Here are made-up elements, facts about them, and rows of numbers that follow some of those facts. Name the element behind each unnamed row.

There are 3 kinds of fact about the elements: Ω, δ, α.
tragrom	Ω	mekun; kluklirak	Ω	bebutru; fonin	Ω	dosanon; sagu	Ω	vuruple; moli	Ω	tedreli; tural	Ω	bribratuk
skabru	Ω	trova; vuskas	Ω	ruskedrur; votram	Ω	vupla; gusta	Ω	drokli; bredro	Ω	nadro; skiskan	Ω	kigras
zoskasum	Ω	droza; fedroklo	Ω	zises; ruskedrur	Ω	begos; tage	Ω	brubris; drigun	Ω	pebon; labok	Ω	zuzo
droza	Ω	kluklirak; tugok	Ω	skiskan; plifer	Ω	skodrin; kloses	Ω	giklebol; novus	Ω	plemur; dagum	Ω	platis
trova	Ω	zoskasum; bakles	Ω	drizok; brason	Ω	likestam; kebin	Ω	dotor; grekunin	Ω	gusta; plogren	Ω	stutrasko
roratas	Ω	skabru; giriflol	Ω	damar; bribratuk	Ω	felar; gatronil	Ω	novus; gamibrak	Ω	pagevir; zagral	Ω	bidro
zises	Ω	gamibrak; skures	Ω	dagum; gisku	Ω	skavol; bebutru	Ω	matil; skisken	Ω	buru; forimi	Ω	fedroklo
kiner	Ω	tribu; ridron	Ω	tretabru; drizok	Ω	votrim; skodrin	Ω	klolepok; zuzo	Ω	pegrem; pegrem	Ω	didro
grotin	Ω	forimi; gavos	Ω	flodil; matil	Ω	pligok; tribir	Ω	tural; felar	Ω	noplo; brufam	Ω	mistar
buru	Ω	gikos; fumur	Ω	ridrum; pagevir	Ω	skures; plemur	Ω	gisku; nesezal	Ω	raplik; sunok	Ω	gavos
kigras	Ω	votram; vupla	Ω	skisken; votrim	Ω	vuskas; raplik	Ω	brufam; gikos	Ω	pefu; pligok	Ω	grotin
stutrasko	Ω	plifer; niklu	Ω	drigun; mistar	Ω	tugok; briplun	Ω	tragrom; nanon	Ω	kebin; giklebol	Ω	tribir
tragrom	δ	platis; tragrom	δ	bakles; gusur	δ	mekun; damar	δ	mistar; kluklirak	δ	kloses; grugi	δ	skavol
grugi	δ	labok; fonin	δ	tribir; sagu	δ	tribir; sagu	δ	noplo; skabru	δ	likestam; skabru	δ	bribratuk
ridrum	δ	skavol; vuskas	δ	gatronil; trazo	δ	kloklu; votram	δ	tage; gusta	δ	zagral; bredro	δ	pagevir
bredro	δ	labok; firel	δ	gavos; stegaflar	δ	labok; klolepok	δ	labok; klolepok	δ	drokli; platis	δ	gefi
platis	δ	zagral; padar	δ	dosanon; padar	δ	tribir; fedroklo	δ	biskeper; pebon	δ	gefi; pebon	δ	tragrom
ruskedrur	δ	tidon; ruskedrur	δ	kigras; tage	δ	bidro; drigun	δ	nesezal; gese	δ	kloklu; gese	δ	nadro
sugro	δ	voklek; drorinor	δ	nanon; drorinor	δ	gamibrak; plifer	δ	plogren; dibri	δ	dagum; flizo	δ	plifer
flizo	δ	fumur; novus	δ	likestam; novus	δ	pegrem; dagum	δ	noplo; vuruple	δ	forimi; brason	δ	brubris
brason	δ	matil; kloklu	δ	gatronil; kloklu	δ	gusta; kloklu	δ	dotor; grekunin	δ	zoskasum; plogren	δ	kloses
plogren	δ	bidro; roratas	δ	gusta; tedreli	δ	gamibrak; bribratuk	δ	mekun; bribratuk	δ	zoskasum; gamibrak	δ	platis
gamibrak	δ	roratas; gamibrak	δ	dibri; gamibrak	δ	bidro; zagral	δ	brufam; voklek	δ	tedreli; voklek	δ	bredro
biskeper	δ	skodrin; biskeper	δ	raplik; skures	δ	kluklirak; gefi	δ	brufam; gefi	δ	kloses; gefi	δ	kluklirak
forimi	δ	zoskasum; skodrin	δ	niklu; skodrin	δ	stutrasko; begos	δ	ridron; pegrem	δ	raplik; pegrem	δ	skabru
pegrem	δ	grekunin; grotin	δ	nanon; grotin	δ	roratas; viso	δ	drizok; noplo	δ	zagral; noplo	δ	brufam
tribu	δ	sagu; tribu	δ	padar; tribu	δ	stutrasko; tribir	δ	niklu; brufam	δ	kloses; brufam	δ	kluklirak
drokli	δ	mistar; buru	δ	stegaflar; fumur	δ	mekun; fumur	δ	nadro; pagevir	δ	stegaflar; skavol	δ	dagum
tretabru	δ	skavol; sunok	δ	plozes; sunok	δ	stegaflar; sunok	δ	pebon; kigras	δ	skodrin; votrim	δ	raplik
raplik	δ	pebon; plure	δ	nuplu; flodil	δ	gatronil; flodil	δ	skavol; gikos	δ	skures; stutrasko	δ	bakles
tidon	δ	tedreli; niklu	δ	noplo; mistar	δ	padar; nanon	δ	dibri; giklebol	δ	tage; didro	δ	ridrum
bidro	δ	gefi; tragrom	α	922; gusur	α	531; plozes	α	531; damar	α	312; kluklirak	α	531
grugi	α	312; fonin	α	312; sagu	α	531; moli	α	922; tural	α	531; skabru	α	339
ridrum	α	531; vuskas	α	531; trazo	α	339; votram	α	531; gusta	α	531; bredro	α	531
firel	α	339; skiskan	α	531; stegaflar	α	531; klolepok	α	339; zoskasum	α	312; platis	α	531
padar	α	531; fedroklo	α	531; pebon	α	531; ruskedrur	α	531; tage	α	531; dosanon	α	922
drigun	α	922; gese	α	531; sugro	α	339; drorinor	α	531; labok	α	339; droza	α	531
tugok	α	531; plifer	α	312; keflel	α	531; dibri	α	922; brubris	α	531; flizo	α	922
kloses	α	531; novus	α	531; dagum	α	531; vuruple	α	922; trova	α	339; bakles	α	531
brason	α	531; kebin	α	531; kloklu	α	531; grekunin	α	531; plogren	α	531; roratas	α	312
nadro	α	312; tedreli	α	339; giriflol	α	312; bribratuk	α	312; gatronil	α	531; gamibrak	α	312
zagral	α	339; voklek	α	531; zises	α	922; mekun	α	339; biskeper	α	531; skures	α	312
gisku	α	339; bebutru	α	531; likestam	α	531; gefi	α	531; skisken	α	339; forimi	α	922
kiner	α	531; ridron	α	531; drizok	α	531; skodrin	α	531; zuzo	α	531; begos	α	531
pegrem	α	339; grotin	α	312; viso	α	339; gavos	α	339; noplo	α	922; nuplu	α	922
matil	α	339; tribu	α	531; tribir	α	339; felar	α	531; brufam	α	339; drokli	α	531
buru	α	312; fumur	α	312; plabam	α	531; pagevir	α	339; dotor	α	312; skavol	α	531
tretabru	α	531; plemur	α	312; nesezal	α	312; sunok	α	339; kigras	α	531; raster	α	339
vupla	α	531; votrim	α	531; raplik	α	312; plure	α	339; flodil	α	339; gikos	α	339
pligok	α	339; stutrasko	α	312; tidon	α	339; niklu	α	531; mistar	α	339; briplun	α	922
pefu	α	339; nanon	α	531; giklebol	α	531; didro	α	531; bidro	α	312

Known rows:
[ 29   3 -30  22  31  18 -24  -2  -8 -14  19  -4 -28  10 -18 -19   6   8
 -26 -16 -11  -2 -22   9   6  10  25 -22   3]: bakles
[ 31 -12 -21  21  35  16 -13   8 -16 -10  24   5 -30   5 -16  -8  16  -1
 -13 -12 -17   4 -22   8  12  -1  25 -17   1]: ridron
[ 55 -10 -45   4  23  19 -23  19 -32  -7  24  23 -21  18 -18 -26  18   8
 -25 -23 -10  -4 -21   5  14   5  24 -25  -2]: felar
[ 16  10 -23  31  30  25  12   4 -29  -9  -1 -12 -11  19 -35  -7 -10  30
 -19   4 -36  -4 -14  16 -26  -6  22 -15  -6]: mistar
[ 12 -11 -22  27  23  13   2  -7 -16   5  30  -4 -22  19  17  -3  15   1
  -7 -19 -33  -8 -38   2   3  20   9 -42   4]: bidro
[ 31   2 -31  18  37   9 -15   2 -16  -7  14  -6 -24  16 -11 -21   8  -9
 -13 -21 -18  -4 -17  15  12  10  19 -19  12]: plogren
[ 18  -8  -9  14  29  36  14   5 -19  15  38   2 -17  30   3   1  10   4
  -6 -10 -10 -22 -34  -6  -3  18  20 -30  -4]: grugi
[ 32  -2 -21  23  38  32  -1  -4  -5   8  31   2 -38  17 -14  -9  13 -12
 -15  -7 -16   2 -34  -2   5  11  24 -33  16]: skavol
[ 29   8 -24  35  44  11   7  12 -14 -14   0   0 -24  -2 -43   0  -9   3
   5 -24 -38 -10 -13  21  -9 -11  36  -9  -7]: vupla
[ 16   2 -19  31  36  17  20  10 -32  -7  -5  -7 -14  15 -28  -5  -4  17
   0   0 -44  -1 -14  20 -19 -14  17  -8  -4]: skisken
[ -3 -16  16   6  31  21 -19  11 -17 -31  14  -2 -13  12  -2 -11   8  10
 -13  29 -24  22  -6  17  13  11   1  -1  10]: matil
[ 11  12 -30  19  31  12  -3   3 -21  -1  18   3 -25  32  -5  -7  14  -5
 -14   5 -25 -11 -43  -8   9  16   9 -29  21]: dibri
[ 21 -11 -12  23  29  11  10   4 -33   8  27   1 -17  20  -9  -6  20   8
 -13   8 -28   8 -26  -4  -5  -9   3 -24   6]: pefu
[ 24  -7 -10  15  32  22  14   4 -33   9  29  -6 -16  32  -9 -10  16   4
 -16  11 -16  -3 -24  -3  -7   1   9 -19  11]: sugro
[ 30   5 -24  20  39  11  -7  -4 -11  -6  28  -6 -20  11 -19 -18   7  -4
 -22 -12  -5  -6 -22   7   6  11  20 -22   5]: sagu
[ 35   0 -15  18  37  20   4   2 -12  11  36   2 -28  19 -17 -12  17 -13
 -11 -10  -9  -6 -29  -1   9   7  20 -20  12]: didro
[ -8   0 -30  14  41  21 -34   4 -51 -26   5  -1 -29  25  23   2  12   7
 -11   9   1 -34 -29   7  17 -22  34   5  18]: zises
[ 34  -7 -16  13  40  14   2   9 -10   7  30   1 -32  22 -13 -16  22 -19
  -2 -22 -16  -7 -28  -6   7  -3  19 -21  15]: gese

Rows to name:
No name comes twice in this set of rows, the named rows included.
[ 30  -8 -23  10  38  37 -17   9  -9  -8   8   5 -42  17 -14 -12  10  -5
 -11 -14 -22   1 -26  11   8   9  28 -23  13] | gatronil
[ -5 -17  12   7  36  22 -16   7 -23 -25  13 -10 -12  20  10 -12   9   9
 -13  22 -13   9  -3  18  11   0   6   5  12] | pligok
[ 11 -11 -17  14  22  26  -5   5 -11  -8  13  -3 -15  27  10  -8  -1   6
  -2 -17 -34 -10 -23  14   4  30  15 -31   0] | roratas
[ 17  15 -39  18  26   7 -10   1 -22   2  20   6 -20  32  -4 -13  20   1
 -19   0 -24 -12 -45 -10   9  18  10 -38  16] | noplo
[ 18  -2 -20  23  27  20  -1  -6 -28  -1   8 -13 -22  27   4 -16  10   6
 -24   1 -31   8 -22  11  -4   9   5 -27  19] | zagral
[ -7 -19   6  10  35  24 -12  -4 -20 -19  15 -15 -16  26  34  -5   0  -4
   5  -8  -6 -23 -17  22  15  20  23  -3   8] | grotin
[ 14  -7 -12   7  29  15  -2   8 -27  -5  20 -11 -11  32 -10 -23  21  15
 -22 -11 -24  -1 -13  -3 -12 -12  -1 -13   8] | pegrem
[ 45  -8 -27   3  36  30 -12  14 -19  -5  13   8 -25  24 -17 -23   5  -8
  -6 -17 -16 -11 -13  13  13  11  26 -13   9] | vuskas
[  5  16 -28  22  28  11  -6   4 -20  -5  32   6 -23  21 -14   0  15   6
 -22   8 -18  -8 -48 -14   4   5  14 -31   8] | dosanon
[ 58  -5 -53   4  22  18 -20  19 -31  -6  12   8 -14  27 -12 -40   9   4
 -20 -31  -9 -10 -11  14  18  19  22 -25   3] | giklebol

Now the same elements, written a new way:
Named rows:
[  7   5  16   5  -7  -5  -4 -17   2 -11 -15  -2  -9   2   3 -18 -21  18
  -2  15   3 -14   3 -10  -4  -2   2 -14  11   7  -5  11  -9]: zoskasum
[  9  16 -35  -9  32  -4  -5 -22  18 -37  36  18  23   3   2  -8  29  10
  17 -20   2   6 -18 -34  21   5  25  46 -14  -8 -47 -28  22]: tretabru
[-12 -56   5 -10 -30  11  20  15 -44  57 -22 -29 -39  -1  -3  19  -4  -9
 -29  24   1  -2   2  38 -24 -10  -6 -33 -29  16  62  36 -14]: sunok
[  9  15 -14   7  -7   3   8 -15  12  -9  14  24  -7  12  -8   2  10   0
  -1  -5   9   6  -6   3 -10   2  -4  -2  -6  -5 -14  -5   8]: skiskan
[  7  -8   2   3  -1  14   1  15 -11  19 -16  -7  -4  -8  15   2   6  -2
  -4   6   2  10   3  -4   3  10  11   0 -13  -1  18  -9   7]: tidon
[  2  13  13  21  -5  -7  -6   1  30   8  12  -2  -2  -3  -7   5   8  -9
  -1 -11 -18   3  -3   7  -5 -16 -20  -8  22   0 -14  -5  -8]: drizok
[-11  25  19  18   8 -22 -20   3  25 -24  15   7  22 -27   1   5  25 -29
  28 -32 -13   2  -2 -17  25  -7   5  17  23 -10 -31 -25  -5]: didro
[-10 -22 -14   0  29   7 -11  16  33  31  10 -50  -9  11 -20  -2  -2   2
 -27  10 -62   0   1  19 -13 -23 -44   1  12   8  18  32 -11]: brason
[ 19 -13   7  13  -3  19   8  15   7  25  -1   1 -16  -1  15   4  -8  10
  -5  12  11  18  -2  -4   4  -5  11 -10  -2   8   5 -18   4]: matil
[ -1  15   8  12 -27 -10   5 -11   3  -1   2  24  -7  -1  -4  11  14 -20
   6 -10   5   1   0  10 -11  -4  -7  -9   8 -10 -10  -5  -1]: kebin
[ -3  -4 -36 -26  29   8  -1   0   1   1  11 -36  17 -13  -1  -7 -25  29
  -9   6  -3  11   6 -11   3  13  12  12  19  16   4  18  -5]: drigun
[ 10 -19  38  32 -12  23   4  36  45  30 -28  21  12 -26  14  -4  -7   5
 -16  21 -10  19  11  10 -15  11 -41 -34  54   2  15 -33  20]: labok
[  7  14  -5   7  -1  -2   0  -9  16  -1  17  10  -7  10  -4   2   7  -3
   2  -6  -8   3  -5   2  -7  -6  -7  -2   6  -5 -14  -2  -1]: bebutru
[ -4 -13  13 -12  -4 -17   4 -21 -25 -25 -16  15  11 -12   1 -15   0  20
   5   6  20 -19   2  -5   2  14  14   4 -15   9  -5   6   4]: buru
[-13  12  -3   3  -3   8  18  -1  16 -13 -15  24   9  19  -1   9  -1 -15
  -1  25  -6   1  -1  30 -25   9 -40 -10  16 -27   8 -11  27]: sagu
[ -6  -5 -26 -12  35  12   9   2  33  -2   2 -16  -1  33  -7   1 -11   9
  -8  37 -28   0 -10  26  -9  -6 -38  -1   1 -14   6   5  17]: niklu
[  5  13  -9   4   1   3   3  -7  13  -2  17  10  -6   8  -3   5   8  -1
   1  -5  -3   1  -2   1  -5  -6  -8  -5   2  -5 -11  -1   1]: plabam
[  6  18 -25  -6  23  13   2 -17   5 -16  10  12   1  21  -5  -8  13  10
   4   0  -4   5  -2  -6  -3  11  -1  23 -19  -6 -12  -3  15]: novus

Which element is each row?
No name comes twice in this set of rows, the named rows included.
[  2  -7 -33 -15  27  22   0  -8  -2  17   0 -27 -19  29 -13  -8   3  14
 -17  20 -38  -1   2  18 -25  -1 -28   9 -25   4  21  36  -4] | grekunin
[  2  27  27  30  -5   0 -10   8  46  -5   4  16  11  -7   1   0   6 -18
   9 -12 -21  11   2  -6  -2  -7 -26  -7  48  -6 -23 -22   0] | zuzo
[-10  -3 -36 -32  42 -12  -5 -22 -20  -2  51 -37 -19   4 -13   6  21   8
   5 -17  -5  -9 -16 -11  20 -23  30  34 -64  16 -17  25 -23] | drokli
[ -5 -18 -41 -20  30   1  -9  -8   1   0  26 -27 -12  30 -17   2  -2   8
  -7  -3 -18  -2  -8  -2   6 -15   1  22 -32  -6  -6  22  -5] | gusta

Now the same elements, written a new way:
Some elements and their rows:
[-18   6   4  14   1  -3  -1   4  20 -39  31 -22  23]: bebutru
[-13  20  -2  -6   8  -1   1  14  43 -23  55 -17  58]: kluklirak
[-17  22 -27  11   0   7   1  13   7  -8  -7 -10   6]: brufam
[-18  26 -21   5  14 -14   9   4   3 -16  -2  -6   6]: zagral
[ 15   1  19  -3 -11 -11  -4  14  20  27  33   4  29]: gefi
[-11 -14   0 -55  17 -10   1 -12   5 -12   3  -5 -13]: skures
[-15  31  -5   7  12  -8  -5 -28   2 -40 -32  -6 -11]: pagevir
[  4  24  19 -11 -20   9 -13  -6  46  -9   7  10  16]: dagum
[ 12  10   5 -31  -2  19   7   6  26   5  22   4  17]: bakles
[ -4  24 -35  21  15  13  19  -8  -8 -26 -17  -2 -10]: labok
[-17  37 -22  14  41  -1   6  -6 -21 -20 -22 -17  -1]: skabru
[  7  26  29 -22   5   8 -19 -11  37 -30  20 -23  27]: fedroklo
[ 33 -13  15  -6  -9   7   0   8   2  26  23  -2  23]: biskeper
[ -1 -30   9   3  15 -16   7   1 -32  19 -10   1 -25]: nuplu
[ 12 -21  28   9 -23 -16   1   8  -7  18   9  16 -17]: begos
[-23 -18   0  -8   7  -2  -9 -13 -16 -10 -23  -7 -18]: drigun
[-18 -19  -4 -11  18   1  -4 -10 -13  -8 -23 -11 -15]: briplun
[-13 -38 -17 -33  12   3  16  -7 -28 -10 -12   3 -39]: plemur

Rows to name:
No name comes twice in this set of rows, the named rows included.
[ 26 -24  14  -1 -31   2  -6   7   4  21  24   0  31] | tribu
[ 10 -16 -48  -1 -16  37   1   4  -7 -14 -12 -21   7] | buru
[ 10  -3  -9  -5  32  -9  19   5 -24  25  -6   3 -13] | nadro
[-27   3 -17 -11   5 -13  -9 -15  13 -43  20 -33  36] | grotin
[ -9  38  12  -6  55   1 -16 -22   7 -29 -16 -36  13] | forimi
[  5  -9 -16   0  14  -8  11   2 -18  17  -2  -1  -1] | dotor
[-20   2   1   7   3   0   2   8  14 -32  27 -10  19] | droza
[  2   5 -41  29  -8  31   7  15 -12 -18 -15 -20  -9] | mistar
[ -7   9 -11 -20  28   7   1 -12  -6  -1 -16 -10  -7] | fumur
[ 14 -28 -30  13 -16  -5   4  -6 -24  10  -5  -6   9] | grugi
[ 13   2   6  12  31 -10  -5  -7 -35  25 -24 -14  -2] | vuruple

